Below is a small trained network, with its code and all its weights. Each question gives an input and a class and asks what happens when units are switched off, that is, made to give their printed mean instead of their output.

import numpy as np


def w(rows, s, z=0):
    codes = np.array(rows[::2]) - 128.0
    scale = np.full(codes.shape[1], s)
    scale[-1] = z or s
    return codes * scale


def norm(h):
    return h / np.sqrt((h * h).mean(-1, keepdims=True) + 1e-5)


def f(y):
    return y / 2 * (1 + np.tanh(0.7978845608 * (y + 0.044715 * y**3)))


def log_softmax(a):
    a = a - a.max(-1, keepdims=True)
    return a - np.log(np.exp(a).sum(-1, keepdims=True))


def net(x, mask):
    res = np.array(x, float).reshape(1, 8) / 4 @ E
    u = 0
    for l in range(2):
        y = f(norm(res) @ A[l][:, :-1].T + A[l][:, -1])
        res = res + np.where(mask[u : u + 4], y, B[l][:, -1]) @ B[l][:, :-1]
        u += 4
    return log_softmax(norm(res)[-1] @ U[:, :-1].T + U[:, -1])


A, B = {}, {}
E = w([
[141,139,125,141,107,127,129,153,152],'x0',
[131,133,129,134,119,130,129,132,137],'x1',
[19,169,173,40,132,43,164,177,171],'x2',
[121,189,36,254,143,32,189,147,60],'x3',
[103,197,163,168,46,171,150,108,47],'x4',
[127,116,128,126,116,121,127,129,130],'x5',
[131,132,127,120,140,132,138,122,121],'x6',
[124,114,129,139,122,128,128,129,138],'x7',
],0.0065)
A[0] = w([
[68,184,165,255,74,118,190,119,28,6],'0.n1',
[120,180,180,97,50,146,136,73,99,30],'0.n2',
[66,202,130,179,160,5,137,102,125,2],'0.n3',
[179,147,78,205,129,74,149,63,93,121],'0.n4',
],0.006,0.0034)
B[0] = w([
[144,211,182,77,136,102,28,96,38,254],'0.n1',
[79,115,159,206,126,179,216,173,80,159],'0.n2',
[235,37,136,93,111,95,253,177,146,215],'0.n3',
[79,114,30,153,199,166,47,121,216,229],'0.n4',
],0.0078,0.0047)
A[1] = w([
[87,255,192,88,91,97,203,121,26,126],'1.n1',
[72,129,225,125,80,209,165,105,113,81],'1.n2',
[229,18,122,99,101,228,96,56,128,50],'1.n3',
[123,143,88,177,34,236,110,74,50,4],'1.n4',
],0.006,0.0017)
B[1] = w([
[163,93,216,213,137,151,96,120,196,254],'1.n1',
[90,151,20,140,106,145,196,124,173,211],'1.n2',
[184,128,202,180,105,52,117,170,76,240],'1.n3',
[136,126,44,1,54,141,213,130,63,211],'1.n4',
],0.009,0.0048)
U = w([
[207,104,218,178,133,81,85,131,110,254],'0',
[167,105,96,119,18,188,196,126,50,69],'1',
[133,73,11,191,189,147,74,111,159,104],'2',
[117,203,70,168,111,152,38,52,53,84],'3',
[64,74,172,50,137,111,93,118,204,150],'4',
[19,150,170,158,78,182,186,108,187,148],'5',
[147,99,69,109,157,35,235,159,145,36],'6',
],0.012,0.0041)

Each question gives the input, the list of numbers given to net, and the class t.
The units are the neurons (one row each of A and B). Each row of codes is followed by its name. A weight is (code - 128) times the scale printed after its matrix; where a second scale follows, it is the last column's (A, B and U).
mask holds one flag per neuron, layer by layer. A switched-off neuron (its flag False) gives its mean, the last column of its row in B, instead of its output. The means were averaged over made-up inputs and are rounded, as every weight is.
A unit's drop is (log p(t) with every unit on - log p(t) with that unit switched off) / (log p(t) with every unit on - log p(t) with every unit switched off).
The circuit of an input: a set's keep is (log p(t) with only the set's units on - log p(t) with every unit switched off) / (log p(t) with every unit on - log p(t) with every unit switched off). Starting from all 8 units, units are removed one at a time, each time the one whose removal leaves the highest keep (on an exact tie, the one counted first), for as long as the keep stays at least 0.8.
units of the circuit, in order: the units of the circuit, biggest drop first
unit that matters most: the unit with the biggest drop
top k neurons: the k neurons with the biggest drops, biggest first
k most important neurons of layer l: the k neurons of layer l with the biggest drops, biggest first
drop of u: that unit's drop, to one decimal
input [1,7,-8,3,3,8,0,-6], class 3: top 3 neurons	(0.n4 0.n3 0.n1)
input [7,-2,-6,4,5,1,-7,7], class 3: units of the circuit, in order	(0.n1 0.n4)
input [5,0,-6,1,2,4,3,-7], class 3: unit that matters most	0.n4
input [7,-6,1,-2,6,-1,1,0], class 5: units of the circuit, in order	(1.n1 1.n2)
input [-6,8,1,6,7,-2,6,-6], class 0: top 4 neurons	(1.n1 0.n3 0.n1 1.n2)
input [-2,3,7,-8,1,-6,-8,-8], class 5: 2 most important neurons of layer 1	(1.n2 1.n3)
input [2,-8,0,1,1,2,3,2], class 3: top 4 neurons	(0.n1 0.n4 1.n3 1.n1)
input [-3,-1,0,-6,3,5,6,-2], class 1: top 3 neurons	(1.n3 1.n4 0.n1)
input [-2,-3,1,0,2,-5,6,-6], class 5: top 3 neurons	(0.n2 1.n3 1.n2)
input [4,3,3,8,7,3,-2,-8], class 0: top 3 neurons	(1.n1 0.n3 0.n1)
input [8,6,2,5,3,6,4,6], class 0: top 3 neurons	(0.n1 0.n3 1.n1)
input [3,8,-3,1,3,2,-1,0], class 3: top 3 neurons	(0.n1 0.n3 0.n4)
input [3,8,4,4,7,-1,6,7], class 0: top 3 neurons	(1.n1 0.n1 0.n3)
input [6,2,6,1,7,1,-1,2], class 0: units of the circuit, in order	(1.n1)
input [6,5,0,5,-5,-5,-5,2], class 2: top 2 neurons	(0.n4 1.n4)
input [8,4,-2,3,0,-5,-2,6], class 2: top 2 neurons	(0.n4 1.n3)
input [8,-4,8,-3,1,8,2,2], class 5: units of the circuit, in order	(0.n4 0.n1 0.n3 1.n2)
input [8,5,-4,5,1,-8,8,-4], class 3: 2 most important neurons of layer 1	(1.n1 1.n2)
input [0,0,5,3,1,-4,-3,-7], class 0: 3 most important neurons of layer 1	(1.n1 1.n2 1.n4)
input [-2,-7,-7,-1,-6,-5,-8,-8], class 0: unit that matters most	1.n3
input [2,3,-4,-8,-7,2,8,3], class 0: drop of 1.n3	0.7
